Here is a tiny trained network, its code and every weight. The questions are about switching its units off for an input and a target symbol, where a switched-off unit gives its printed mean instead of its output.

import numpy as np


def w(rows, s, z=0):
    codes = np.array(rows[::2]) - 128.0
    scale = np.full(codes.shape[1], s)
    scale[-1] = z or s
    return codes * scale


def norm(h):
    return h / np.sqrt((h * h).mean(-1, keepdims=True) + 1e-5)


def f(y):
    return np.maximum(y, 0)


def softmax(a):
    e = np.exp(a - a.max(-1, keepdims=True))
    return e / e.sum(-1, keepdims=True)


def log_softmax(a):
    a = a - a.max(-1, keepdims=True)
    return a - np.log(np.exp(a).sum(-1, keepdims=True))


def net(x, mask):
    ids = ['βγλπσψω'.index(c) for c in x.split()]
    T = len(ids)
    res = E[ids] + P[:T]
    u = 0
    for l in range(2):
        r = norm(res)
        for j in range(3):
            rows = slice(2 * j, 2 * j + 2)
            q, k, v = (r @ M[l][rows].T for M in (Q, K, V))
            z = softmax(np.where(np.tri(T) > 0, q @ k.T / 2**0.5, -1e9)) @ v
            o = O[l][rows]
            res = res + np.where(mask[u + j], z, o[:, -1]) @ o[:, :-1]
        u += 3
        y = f(norm(res) @ A[l][:, :-1].T + A[l][:, -1])
        res = res + np.where(mask[u : u + 4], y, B[l][:, -1]) @ B[l][:, :-1]
        u += 4
    return log_softmax(norm(res)[-1] @ U[:, :-1].T + U[:, -1])


Q, K, V, O, A, B = {}, {}, {}, {}, {}, {}
E = w([
[110,113,197,85,96,192,131],'β',
[135,197,2,148,115,67,132],'γ',
[87,175,153,88,126,107,101],'λ',
[98,118,95,106,163,176,100],'π',
[174,227,179,114,81,83,67],'σ',
[149,135,219,172,200,120,150],'ψ',
[131,71,166,81,190,117,186],'ω',
],0.023)
P = w([
[184,86,132,141,177,111,69],'0',
[36,171,91,209,205,104,136],'1',
[155,90,164,136,135,124,79],'2',
[110,189,131,104,184,142,157],'3',
[143,104,170,142,107,128,101],'4',
[130,181,130,99,143,153,185],'5',
[136,117,182,152,68,119,104],'6',
[140,185,127,110,102,143,211],'7',
[117,122,200,153,55,121,120],'8',
[162,169,126,140,62,134,254],'9',
],0.016)
Q[0] = w([
[172,206,94,137,127,110,102],'L0H1',
[152,86,65,115,189,140,175],'L0H1',
[134,53,254,114,140,104,91],'L0H2',
[166,77,19,121,145,47,128],'L0H2',
[137,35,89,126,197,106,96],'L0H3',
[68,91,112,151,80,131,42],'L0H3',
],0.025)
K[0] = w([
[149,225,12,107,114,54,39],'L0H1',
[139,95,3,123,216,151,180],'L0H1',
[109,75,202,87,156,7,240],'L0H2',
[114,76,18,114,234,150,60],'L0H2',
[146,68,166,173,247,92,126],'L0H3',
[69,112,85,121,170,177,10],'L0H3',
],0.018)
V[0] = w([
[135,123,148,120,6,89,231],'L0H1',
[130,181,69,117,151,140,229],'L0H1',
[104,200,102,127,42,210,64],'L0H2',
[201,209,177,246,160,206,122],'L0H2',
[134,156,174,118,57,72,225],'L0H3',
[179,124,54,155,87,204,201],'L0H3',
],0.016)
O[0] = w([
[128,114,176,195,158,103,91,148],'L0H1',
[65,210,89,172,126,140,143,2],'L0H1',
[87,193,77,160,89,209,157,51],'L0H2',
[141,217,133,170,180,190,73,144],'L0H2',
[132,182,155,116,121,135,253,213],'L0H3',
[158,62,51,154,154,193,183,36],'L0H3',
],0.011,0.0085)
A[0] = w([
[6,142,133,136,234,135,127,41],'L0N1',
[127,166,84,189,134,103,95,245],'L0N2',
[85,124,177,168,154,158,94,101],'L0N3',
[163,157,117,42,163,114,201,81],'L0N4',
],0.024,0.0011)
B[0] = w([
[35,231,198,172,44,34,98,188],'L0N1',
[134,21,226,105,54,124,91,171],'L0N2',
[40,147,150,120,151,198,184,188],'L0N3',
[35,97,95,247,143,144,174,248],'L0N4',
],0.015,0.012)
Q[1] = w([
[90,7,204,74,49,218,154],'L1H1',
[99,198,72,151,114,149,99],'L1H1',
[217,95,164,70,225,158,180],'L1H2',
[72,150,179,163,227,39,140],'L1H2',
[156,162,63,164,180,68,174],'L1H3',
[120,26,232,213,103,77,111],'L1H3',
],0.017)
K[1] = w([
[176,193,98,133,102,102,250],'L1H1',
[179,118,111,96,125,118,118],'L1H1',
[111,129,116,53,173,135,177],'L1H2',
[146,98,146,147,168,69,137],'L1H2',
[69,126,58,38,165,123,114],'L1H3',
[178,130,170,146,151,104,221],'L1H3',
],0.023)
V[1] = w([
[120,155,82,126,116,185,76],'L1H1',
[163,66,185,123,128,166,57],'L1H1',
[130,97,142,88,147,195,182],'L1H2',
[221,139,174,133,113,102,43],'L1H2',
[221,177,177,169,93,114,165],'L1H3',
[137,137,161,198,254,92,101],'L1H3',
],0.026)
O[1] = w([
[99,190,102,126,111,160,84,53],'L1H1',
[105,201,236,247,134,146,95,175],'L1H1',
[157,89,150,133,28,103,98,77],'L1H2',
[183,116,50,64,155,172,236,254],'L1H2',
[162,179,172,95,82,144,10,101],'L1H3',
[218,97,230,134,249,184,69,237],'L1H3',
],0.012,0.0093)
A[1] = w([
[110,93,44,138,95,179,55,30],'L1N1',
[144,248,71,203,181,156,166,65],'L1N2',
[199,206,102,90,84,202,49,4],'L1N3',
[149,174,89,218,252,96,140,55],'L1N4',
],0.025,0.0037)
B[1] = w([
[115,128,90,201,189,147,155,149],'L1N1',
[2,103,158,85,184,40,128,252],'L1N2',
[193,195,32,182,97,102,92,160],'L1N3',
[93,190,64,66,67,163,126,230],'L1N4',
],0.026,0.011)
U = w([
[61,165,210,122,96,123,77,138],'β',
[68,190,88,1,107,136,151,66],'γ',
[80,120,41,137,196,167,121,86],'λ',
[138,110,100,181,63,118,192,152],'π',
[171,191,77,135,96,108,108,254],'σ',
[153,83,139,99,155,50,101,171],'ψ',
[163,193,139,97,166,211,101,122],'ω',
],0.01,0.0034)

Each question gives the input, a string of symbols that net reads in full, and the target symbol t.
The units are the heads (2 rows each of Q, K, V and O) and the neurons (one row each of A and B). Each row of codes is followed by its name. A weight is (code - 128) times the scale printed after its matrix; where a second scale follows, it is the last column's (O, A, B and U).
mask holds one flag per unit, layer by layer, with each layer's heads first. A switched-off unit (its flag False) gives its mean, the last column of its rows in O or B, instead of its output. The means were averaged over made-up inputs and are rounded, as every weight is.
A unit's drop is (log p(t) with every unit on - log p(t) with that unit switched off) / (log p(t) with every unit on - log p(t) with every unit switched off).
The circuit of an input: a set's keep is (log p(t) with only the set's units on - log p(t) with every unit switched off) / (log p(t) with every unit on - log p(t) with every unit switched off). Starting from the 12 units with the biggest drops (on a tie, the unit counted first), units are removed one at a time, each time the one whose removal leaves the highest keep (on an exact tie, the one counted first), for as long as the keep stays at least 0.8.
units of the circuit, in order: the units of the circuit, biggest drop first
unit that matters most: the unit with the biggest drop
k most important neurons: the k neurons with the biggest drops, biggest first
top k neurons in layer l: the k neurons of layer l with the biggest drops, biggest first
which heads matter: for each layer, one digit per head in row order, 1 if its drop is at least 0.15 and else 0, layers parted by /
input β ψ σ, target ω: which heads matter -> 011 / 001
input π π β ω β π σ β π, target σ: 3 most important neurons -> [L1N3; L0N4; L0N1]
input ω λ β β γ, target π: units of the circuit, in order -> [L0N2; L1N2]
input γ λ π ω λ σ β, target σ: which heads matter -> 011 / 001
input ω ω γ γ γ γ β β γ, target π: units of the circuit, in order -> [L0N2; L0H3; L1N2; L0H1]
input β π λ, target λ: unit that matters most -> L0N1
input λ π γ β π π γ, target λ: which heads matter -> 011 / 000
input β β σ, target σ: which heads matter -> 000 / 000
input ψ β β ω, target β: which heads matter -> 110 / 110
input β ω λ β γ ω ω ω, target π: units of the circuit, in order -> [L0H2; L0N4; L1N2]
input β λ β ω γ, target ψ: units of the circuit, in order -> [L0N2; L1H1]
input β ω σ β ψ, target ω: top 2 neurons in layer 0 -> [L0N1; L0N4]
input ω ω σ γ γ, target σ: top 3 neurons in layer 0 -> [L0N4; L0N2; L0N3]
input ω β λ, target ψ: unit that matters most -> L0H2
input λ ω π β λ, target λ: which heads matter -> 111 / 100
input ω σ σ β γ, target σ: which heads matter -> 011 / 101
input σ λ β ω β β ω ω π ω, target π: units of the circuit, in order -> [L0H2; L0H3; L1N2]
input λ β β, target γ: 3 most important neurons -> [L0N3; L0N4; L1N2]
input ω π β β β ψ λ, target ω: units of the circuit, in order -> [L1H3; L1N2]
input β β ω ω β ψ β γ π, target λ: units of the circuit, in order -> [L0H3; L1N1; L0H2]
input β λ ω λ β β, target λ: unit that matters most -> L0N4
input ω β β π, target β: which heads matter -> 001 / 100
input β ψ λ, target ω: units of the circuit, in order -> [L0H2; L0H1; L1N2]
input ψ ω β β σ, target σ: which heads matter -> 010 / 001
input β β ω λ β π, target β: 3 most important neurons -> [L0N1; L0N2; L0N4]
input ψ π β ω β, target ψ: which heads matter -> 010 / 000
